Below are the code and all the weights of a small trained network. Each question names an input and a class and asks about switching units off, where a switched-off unit gives its printed mean instead of its output.

import numpy as np


def w(rows, s, z=0):
    codes = np.array(rows[::2]) - 128.0
    scale = np.full(codes.shape[1], s)
    scale[-1] = z or s
    return codes * scale


def f(y):
    return np.maximum(y, 0)


def log_softmax(a):
    a = a - a.max(-1, keepdims=True)
    return a - np.log(np.exp(a).sum(-1, keepdims=True))


def net(x, mask):
    res = np.array(x, float).reshape(1, 8) / 4 @ E
    y = f(res @ A[0][:, :-1].T + A[0][:, -1])
    res = res + np.where(mask, y, B[0][:, -1]) @ B[0][:, :-1]
    return log_softmax(res[-1] @ U[:, :-1].T + U[:, -1])


A, B = {}, {}
E = w([
[138,112,110,112,124,127,119,110],'x0',
[123,131,133,129,124,120,127,142],'x1',
[128,122,136,120,113,115,122,134],'x2',
[203,216,79,102,83,88,155,116],'x3',
[131,122,133,121,119,119,124,128],'x4',
[163,97,105,251,136,29,131,115],'x5',
[165,161,154,124,210,95,48,115],'x6',
[119,137,121,137,138,136,131,127],'x7',
],0.019)
A[0] = w([
[135,85,90,225,118,58,127,114,156],'N1',
[172,176,158,120,203,115,2,130,147],'N2',
[68,79,141,141,126,144,102,97,212],'N3',
[79,140,151,132,150,158,67,115,230],'N4',
[113,93,101,119,104,138,197,142,250],'N5',
[140,133,121,176,171,71,90,94,105],'N6',
[125,182,145,60,136,144,116,128,181],'N7',
[195,245,75,108,90,99,165,129,140],'N8',
],0.015,0.011)
B[0] = w([
[194,109,143,248,165,73,194,151,249],'N1',
[130,131,216,98,179,103,13,76,253],'N2',
[106,98,138,117,171,135,176,195,201],'N3',
[63,82,127,115,163,166,82,168,200],'N4',
[66,161,18,122,126,178,213,200,202],'N5',
[251,150,169,118,163,109,126,181,207],'N6',
[47,154,59,71,120,146,74,85,209],'N7',
[185,222,100,126,43,87,141,2,253],'N8',
],0.012,0.028)
U = w([
[43,74,110,15,136,199,187,232,252],'0',
[53,1,165,50,172,176,11,152,152],'1',
[70,176,73,55,31,197,184,105,228],'2',
[79,188,146,46,117,121,36,51,72],'3',
[100,39,117,186,176,114,236,216,137],'4',
[161,23,196,163,204,101,57,220,120],'5',
[142,115,86,240,41,110,229,89,42],'6',
[212,184,175,91,152,28,110,119,16],'7',
],0.009,0.0034)

Each question gives the input, the list of numbers given to net, and the class t.
The units are the neurons (one row each of A and B). Each row of codes is followed by its name. A weight is (code - 128) times the scale printed after its matrix; where a second scale follows, it is the last column's (A, B and U).
mask holds one flag per neuron, in row order. A switched-off neuron (its flag False) gives its mean, the last column of its row in B, instead of its output. The means were averaged over made-up inputs and are rounded, as every weight is.
A unit's drop is (log p(t) with every unit on - log p(t) with that unit switched off) / (log p(t) with every unit on - log p(t) with every unit switched off).
The circuit of an input: a set's keep is (log p(t) with only the set's units on - log p(t) with every unit switched off) / (log p(t) with every unit on - log p(t) with every unit switched off). Starting from all 8 units, units are removed one at a time, each time the one whose removal leaves the highest keep (on an exact tie, the one counted first), for as long as the keep stays at least 0.8.
units of the circuit, in order: the units of the circuit, biggest drop first
k most important neurons: the k neurons with the biggest drops, biggest first
drop when u is switched off: that unit's drop, to one decimal
input [-4,4,-8,0,7,-7,-2,1], class 0: units of the circuit, in order -> N8
input [4,-2,5,-6,4,-3,1,1], class 1: 2 most important neurons -> N5; N4
input [4,7,5,-2,-2,0,-5,3], class 0: units of the circuit, in order -> N8; N5
input [-6,4,3,-8,8,-1,1,-7], class 1: 2 most important neurons -> N1; N5
input [-8,-6,8,-8,6,0,5,6], class 1: 2 most important neurons -> N1; N4
input [0,1,1,-4,-6,-2,1,8], class 1: 2 most important neurons -> N5; N1
input [-3,8,5,-1,2,1,-5,4], class 4: 2 most important neurons -> N8; N7
input [8,3,6,6,3,6,0,-2], class 6: 2 most important neurons -> N2; N1
input [-2,1,-4,4,-2,-7,0,3], class 2: drop when N2 is switched off -> 1.8
input [8,-1,8,-1,3,2,5,-1], class 5: drop when N8 is switched off -> 1.0
input [2,3,0,-1,7,4,4,7], class 5: drop when N8 is switched off -> 1.0
input [-5,1,2,-3,-7,2,1,-3], class 5: 2 most important neurons -> N5; N8
